Below are the code and all the weights of a small trained network. Each question names an input and a class and asks about switching units off, where a switched-off unit gives its printed mean instead of its output.

import numpy as np


def w(rows, s, z=0):
    codes = np.array(rows[::2]) - 128.0
    scale = np.full(codes.shape[1], s)
    scale[-1] = z or s
    return codes * scale


def norm(h):
    return h / np.sqrt((h * h).mean(-1, keepdims=True) + 1e-5)


def f(y):
    return y / 2 * (1 + np.tanh(0.7978845608 * (y + 0.044715 * y**3)))


def log_softmax(a):
    a = a - a.max(-1, keepdims=True)
    return a - np.log(np.exp(a).sum(-1, keepdims=True))


def net(x, mask):
    res = np.array(x, float).reshape(1, 6) / 4 @ E
    u = 0
    for l in range(3):
        y = f(norm(res) @ A[l][:, :-1].T + A[l][:, -1])
        res = res + np.where(mask[u : u + 5], y, B[l][:, -1]) @ B[l][:, :-1]
        u += 5
    return log_softmax(norm(res)[-1] @ U[:, :-1].T + U[:, -1])


A, B = {}, {}
E = w([
[158,111,192,96],'x0',
[127,129,128,128],'x1',
[139,142,70,17],'x2',
[2,162,177,83],'x3',
[130,139,132,130],'x4',
[125,128,127,128],'x5',
],0.0062)
A[0] = w([
[126,71,197,106,139],'L0N1',
[39,125,120,195,183],'L0N2',
[29,180,27,179,91],'L0N3',
[75,154,7,198,3],'L0N4',
[82,87,170,235,60],'L0N5',
],0.011,0.0037)
B[0] = w([
[155,148,218,126,170],'L0N1',
[69,174,174,103,254],'L0N2',
[121,134,176,74,248],'L0N3',
[252,102,208,46,197],'L0N4',
[143,253,92,163,243],'L0N5',
],0.011,0.0048)
A[1] = w([
[195,32,80,61,47],'L1N1',
[63,227,184,39,133],'L1N2',
[112,159,228,97,107],'L1N3',
[153,43,158,2,4],'L1N4',
[60,92,144,186,108],'L1N5',
],0.0059,0.003)
B[1] = w([
[80,150,132,181,156],'L1N1',
[184,148,22,216,253],'L1N2',
[25,68,255,77,192],'L1N3',
[141,119,74,91,160],'L1N4',
[55,193,99,188,111],'L1N5',
],0.0084,0.0053)
A[2] = w([
[134,68,149,68,108],'L2N1',
[117,137,51,72,7],'L2N2',
[192,90,68,164,35],'L2N3',
[131,145,195,94,157],'L2N4',
[1,173,123,112,81],'L2N5',
],0.015,0.0017)
B[2] = w([
[161,186,170,164,187],'L2N1',
[102,250,157,145,194],'L2N2',
[80,68,116,129,211],'L2N3',
[160,83,124,47,230],'L2N4',
[176,29,40,148,255],'L2N5',
],0.011,0.0064)
U = w([
[95,211,104,146,243],'0',
[120,4,69,128,117],'1',
[145,103,179,61,2],'2',
],0.021,0.0025)

Each question gives the input, the list of numbers given to net, and the class t.
The units are the neurons (one row each of A and B). Each row of codes is followed by its name. A weight is (code - 128) times the scale printed after its matrix; where a second scale follows, it is the last column's (A, B and U).
mask holds one flag per neuron, layer by layer. A switched-off neuron (its flag False) gives its mean, the last column of its row in B, instead of its output. The means were averaged over made-up inputs and are rounded, as every weight is.
A unit's drop is (log p(t) with every unit on - log p(t) with that unit switched off) / (log p(t) with every unit on - log p(t) with every unit switched off).
The circuit of an input: a set's keep is (log p(t) with only the set's units on - log p(t) with every unit switched off) / (log p(t) with every unit on - log p(t) with every unit switched off). Starting from the 12 units with the biggest drops (on a tie, the unit counted first), units are removed one at a time, each time the one whose removal leaves the highest keep (on an exact tie, the one counted first), for as long as the keep stays at least 0.8.
circuit, biggest first: the units of the circuit, biggest drop first
top k neurons: the k neurons with the biggest drops, biggest first
k most important neurons of layer l: the k neurons of layer l with the biggest drops, biggest first
drop when u is switched off: that unit's drop, to one decimal
input [5,1,-8,6,-4,2], class 0: top 3 neurons => [L0N5 L0N4 L0N1]
input [-8,5,6,-7,-6,2], class 2: 2 most important neurons of layer 1 => [L1N2 L1N5]
input [-5,1,1,8,3,7], class 1: circuit, biggest first => [L2N5]
input [8,-1,-8,1,6,5], class 0: 3 most important neurons of layer 0 => [L0N5 L0N4 L0N3]
input [5,-3,6,3,3,5], class 0: circuit, biggest first => [L0N4 L1N2]
input [7,-8,-8,-2,4,-4], class 0: top 2 neurons => [L0N5 L0N4]
input [-3,-8,-4,5,4,-4], class 1: top 3 neurons => [L2N5 L2N2 L1N3]
input [5,8,-7,-7,2,3], class 0: circuit, biggest first => [L2N5 L0N4]
input [6,-8,-7,-2,1,1], class 0: top 3 neurons => [L0N5 L0N4 L0N3]
input [-8,-8,-5,-1,5,-8], class 2: 2 most important neurons of layer 0 => [L0N4 L0N3]
input [-6,7,5,5,1,2], class 2: top 3 neurons => [L0N3 L0N4 L0N5]
input [-5,0,-4,5,-6,-2], class 1: 2 most important neurons of layer 1 => [L1N2 L1N3]
input [2,-4,3,2,-1,-1], class 0: top 2 neurons => [L0N2 L2N2]
input [-1,2,7,1,-4,8], class 0: circuit, biggest first => [L2N2]
input [-7,-2,2,7,5,6], class 1: top 2 neurons => [L2N5 L1N2]
input [-7,3,6,-1,-5,-6], class 2: top 4 neurons => [L0N4 L0N3 L0N5 L1N2]
input [-5,-5,4,5,5,2], class 1: top 2 neurons => [L2N5 L1N3]
input [-8,6,4,-6,-2,3], class 2: top 2 neurons => [L0N4 L1N2]
input [5,-1,-2,8,-3,6], class 1: top 2 neurons => [L2N5 L0N4]
input [3,-5,-6,4,-4,3], class 0: circuit, biggest first => [L0N5]
input [4,2,-2,6,-8,2], class 1: top 2 neurons => [L2N5 L0N4]
input [2,8,3,7,0,-1], class 1: drop when L2N5 is switched off => 0.0
input [-3,-7,-2,5,3,-1], class 1: drop when L2N5 is switched off => 0.6
input [-8,-3,5,-3,-4,-2], class 2: drop when L0N4 is switched off => 2.2
